3	3	8	3	3
1	2	5	2	2
6	7	3	6	8
-> 3

62	82	31	33
48	45	20	37
61	87	33	45
-> 62

7	7	3	7	6	1	6
5	2	5	2	2	3	2
1	5	9	4	3	4	4
-> 7

51	24	55	90
48	65	49	57
47	49	78	51
-> 51

389	-364	71	211
501	-921	-696	16
-30	302	576	289
-> 389

9	4	4	8	5	9	3
2	5	7	2	8	2	8
1	7	5	2	6	0	9
-> 9
---
[[5841 6259 2751 6176 3858 8498]
 [5211 5573 2184 6296 6898 8469]] => 3858

[[-43  25 -20   6  31 -11  11]
 [ 12 -19   3  -1 -27  14  14]
 [ 37  34  31  -6   1  11   1]] => 14

[[3 4 2 2]
 [2 9 3 1]
 [6 6 1 2]] => 3

[[ 65  75  48 193 181  45]
 [ 70  70 165 203  76  70]
 [226  76  54  94  79  96]] => 76

[[4516 8633 5343 5128]
 [3005 9271 6153 5367]] => 5343

[[434 742 626 999 842 908]
 [243 668 681 772 468 857]] => 842

[[229  50  73  27 206]
 [ 73  92 133 116  13]
 [144  46  84  47  94]] => 116

[[144 211  27 136]
 [ 67 163  36 138]] => 27

[[6 2 2 7 7 8 0]
 [3 3 3 3 3 3 3]] => 8

[[2 8 4 4 7 2]
 [4 6 8 7 9 3]] => 7
---
[[-428 -157   21  964  114]
 [ -94  -37   25  268   11]
 [-834   -1  -23  978  309]] Answer: -428

[-27 -38 -34 -28  -3 -44  27] Answer: -27

[ 24  26   3  41  28  17 -49] Answer: 24

[ 44  -9 -36  -2] Answer: 44

[-991  392 -443  538  192] Answer: -991

[[ 21 -27 -26   5]
 [ 25  13  14  22]
 [ 30  27  31  29]] Answer: 21

[2773 8180 4096 1170] Answer: 2773

[[3704 3242 6960 5786 3386 2785]
 [6900 7390 2412 3794 7227 7822]
 [6235 7280 2964 4731 6933 8313]] Answer: 3704

[161 105 145 150  49 138 200] Answer: 161
---
[[ 15.5 -38.0 -42.8 -57.5 -31.9  30.5  40.1]
 [ 57.5 -59.3 -62.6 -54.8 -69.1  62.1  50.7]
 [-52.7  51.1 -20.0 -35.7   6.0  17.4 -21.4]] → -31.9

[[ 12.2  60.5   2.3 -11.0]
 [-24.7   1.2 -26.1 -15.5]] → 60.5

[-22.2  31.7  56.5 -72.8] → 31.7

[68.9 46.4 18.2 11.9  0.9] → 18.2

[-52.1  58.9  34.3 -25.5] → 58.9

[ 53.1 -41.3  50.3 -55.8  60.9 -53.4] → -55.8
---
[[ 32.6  13.5   4.9 -64.9]
 [ 10.1  23.7 -13.9  22.9]
 [ -6.5  28.3  12.3   0.7]]	10.1

[[-67.6  -1.8  31.3 -33.6  -6.5]
 [ 25.7  -3.3   3.2  20.2   7.6]]	-67.6

[[ -0.5 -49.3 -18.7 -22.3  19.0 -68.0]
 [-17.5 -20.6  20.9 -53.5 -14.0  62.7]
 [  7.9 -31.3 -24.2  -2.9  20.8 -72.4]]	-17.5

[[ -9.4   1.6   6.2  -3.5   0.5]
 [  9.4   0.5  -4.8   0.8   1.2]
 [-16.9  24.3  47.5 -28.2  72.9]]	9.4

[[-66.5 -59.7 -32.8 -25.6 -14.3  -5.6  -2.3]
 [-50.4 -38.1 -19.3  -5.6   0.4   3.8   7.7]
 [ 16.0   7.7   5.0   1.6   2.8  -0.7  -1.5]]	-50.4

[[ 12.3  70.3 -13.9  25.8   6.9  26.1]
 [ 34.5  54.9 -52.7 -30.2  32.1  19.3]]	12.3

[[ 23.7  29.9  57.6  10.5  31.0]
 [-61.9 -33.1 -33.9  20.2 -63.3]]	23.7

[[-26.0 -52.8  31.6 -24.8]
 [ 36.7 -11.5  -8.5  37.4]
 [-21.8  -8.9  39.2  73.1]]	36.7

[[ 18.4  -1.2  30.1 -64.5  23.1  20.0]
 [-26.6  69.6 -26.2  12.7  46.8 -32.2]
 [-17.1   7.0  -3.7 -22.1  14.9  -5.1]]	-26.6

[[ 40.9  -1.5 -30.4   0.7]
 [-40.6  11.0  55.9   1.9]
 [ 37.7   9.7 -37.5  10.8]]	-40.6
